Below are the code and all the weights of a small trained network. Each question names an input and a class and asks about switching units off, where a switched-off unit gives its printed mean instead of its output.

import numpy as np


def w(rows, s, z=0):
    codes = np.array(rows[::2]) - 128.0
    scale = np.full(codes.shape[1], s)
    scale[-1] = z or s
    return codes * scale


def f(y):
    return np.maximum(y, 0)


def log_softmax(a):
    a = a - a.max(-1, keepdims=True)
    return a - np.log(np.exp(a).sum(-1, keepdims=True))


def net(x, mask):
    res = np.array(x, float).reshape(1, 6) / 4 @ E
    y = f(res @ A[0][:, :-1].T + A[0][:, -1])
    res = res + np.where(mask, y, B[0][:, -1]) @ B[0][:, :-1]
    return log_softmax(res[-1] @ U[:, :-1].T + U[:, -1])


A, B = {}, {}
E = w([
[142,134,120,122,124,132,134,125],'x0',
[47,204,93,16,118,156,68,75],'x1',
[129,106,90,234,121,107,50,17],'x2',
[135,254,195,182,119,104,148,128],'x3',
[143,204,49,169,211,124,58,236],'x4',
[184,162,209,112,231,251,82,84],'x5',
],0.0089)
A[0] = w([
[177,91,103,166,88,116,34,33,102],'n0',
[204,94,169,150,121,87,140,146,117],'n1',
[122,74,203,120,74,140,184,45,49],'n2',
[155,152,96,205,108,116,74,62,114],'n3',
[137,94,88,172,131,142,83,89,145],'n4',
[153,92,193,43,77,188,142,224,147],'n5',
[138,104,169,86,47,153,205,63,43],'n6',
[163,54,149,210,187,142,202,159,87],'n7',
[125,196,157,175,120,79,123,76,198],'n8',
[150,100,143,192,122,138,148,179,46],'n9',
[93,101,219,117,148,150,193,37,8],'n10',
[132,60,34,120,154,189,152,114,80],'n11',
[151,169,101,130,249,143,66,196,148],'n12',
[193,86,144,163,106,91,173,143,63],'n13',
[96,200,177,157,106,114,163,149,234],'n14',
[147,149,190,77,107,122,130,233,225],'n15',
[97,104,82,106,119,171,131,75,122],'n16',
[87,147,44,134,34,40,142,157,66],'n17',
[97,2,72,135,91,202,88,153,61],'n18',
[107,56,100,107,127,173,101,173,134],'n19',
[194,140,210,122,222,245,60,78,124],'n20',
[38,187,89,45,124,110,110,65,108],'n21',
],0.0089,0.0015)
B[0] = w([
[140,119,184,105,175,83,4,213,200],'n0',
[102,183,146,118,114,206,126,173,162],'n1',
[164,180,83,120,162,112,120,107,209],'n2',
[183,155,151,66,170,92,123,162,190],'n3',
[180,154,162,66,166,88,134,173,173],'n4',
[229,119,128,74,108,80,78,115,200],'n5',
[120,192,124,176,145,59,131,61,205],'n6',
[125,209,95,76,37,168,75,121,180],'n7',
[95,109,233,78,179,141,236,158,182],'n8',
[79,162,82,100,101,182,86,92,157],'n9',
[97,170,43,178,119,76,169,61,200],'n10',
[75,102,153,137,215,171,229,107,173],'n11',
[126,141,28,158,132,115,150,88,210],'n12',
[100,139,127,122,48,144,93,201,166],'n13',
[117,127,186,192,198,172,175,156,178],'n14',
[162,75,159,84,196,64,109,156,185],'n15',
[135,176,129,107,91,130,190,130,170],'n16',
[137,22,138,236,80,124,123,69,219],'n17',
[96,139,155,83,178,182,189,120,188],'n18',
[83,167,201,151,220,134,162,122,168],'n19',
[198,3,107,190,83,151,135,108,251],'n20',
[108,164,156,122,25,189,62,157,214],'n21',
],0.0068,0.015)
U = w([
[151,22,130,198,76,136,121,112,125],'0',
[174,132,175,61,155,53,88,184,174],'1',
[99,211,123,105,51,246,76,153,8],'2',
[114,193,21,180,174,79,143,107,153],'3',
[91,150,206,138,197,187,208,154,180],'4',
],0.011,0.0014)

Each question gives the input, the list of numbers given to net, and the class t.
The units are the neurons (one row each of A and B). Each row of codes is followed by its name. A weight is (code - 128) times the scale printed after its matrix; where a second scale follows, it is the last column's (A, B and U).
mask holds one flag per neuron, in row order. A switched-off neuron (its flag False) gives its mean, the last column of its row in B, instead of its output. The means were averaged over made-up inputs and are rounded, as every weight is.
A unit's drop is (log p(t) with every unit on - log p(t) with that unit switched off) / (log p(t) with every unit on - log p(t) with every unit switched off).
The circuit of an input: a set's keep is (log p(t) with only the set's units on - log p(t) with every unit switched off) / (log p(t) with every unit on - log p(t) with every unit switched off). Starting from the 12 units with the biggest drops (on a tie, the unit counted first), units are removed one at a time, each time the one whose removal leaves the highest keep (on an exact tie, the one counted first), for as long as the keep stays at least 0.8.
units of the circuit, in order: the units of the circuit, biggest drop first
k most important neurons: the k neurons with the biggest drops, biggest first
drop when u is switched off: that unit's drop, to one decimal
input [4,4,2,7,2,5], class 4: units of the circuit, in order : n8
input [8,-1,-5,-4,-5,0], class 1: 4 most important neurons : n5, n12, n17, n15
input [-7,5,-3,-4,-6,3], class 3: units of the circuit, in order : n10, n6
input [2,3,7,-8,-2,-6], class 4: units of the circuit, in order : n18, n11
input [8,-2,-5,-8,6,4], class 4: 3 most important neurons : n11, n19, n10
input [6,-6,2,6,2,1], class 2: 2 most important neurons : n7, n9
input [3,-5,8,6,-7,3], class 1: units of the circuit, in order : n0, n3
input [8,-8,-2,-1,1,-7], class 2: 2 most important neurons : n7, n20
input [-8,2,-3,-3,-7,-4], class 3: 3 most important neurons : n20, n6, n2
input [1,-8,5,-7,-3,6], class 2: units of the circuit, in order : n7, n17
input [4,-1,-6,2,-8,-6], class 3: 3 most important neurons : n6, n20, n2
input [-2,1,6,-1,-4,5], class 1: 2 most important neurons : n0, n17
input [-4,5,-2,-4,-8,3], class 3: 2 most important neurons : n10, n6
input [4,6,4,-4,0,-3], class 2: units of the circuit, in order : n21
input [-1,-6,-7,1,6,8], class 0: 2 most important neurons : n20, n12
input [0,2,-4,-2,-2,4], class 0: 2 most important neurons : n20, n0
input [-4,6,7,-8,6,-2], class 4: units of the circuit, in order : n11, n18, n19
input [7,6,-8,1,3,5], class 1: 3 most important neurons : n15, n5, n17
input [5,4,-6,-7,-2,-2], class 4: 2 most important neurons : n11, n19
input [-1,3,-2,-1,6,2], class 3: most important neuron : n12
input [-7,-5,4,5,-6,-2], class 3: drop when n21 is switched off : 0.3
input [-1,4,-8,-2,-3,2], class 1: drop when n5 is switched off : 0.1
input [-4,5,3,-3,-1,8], class 0: drop when n20 is switched off : 1.9
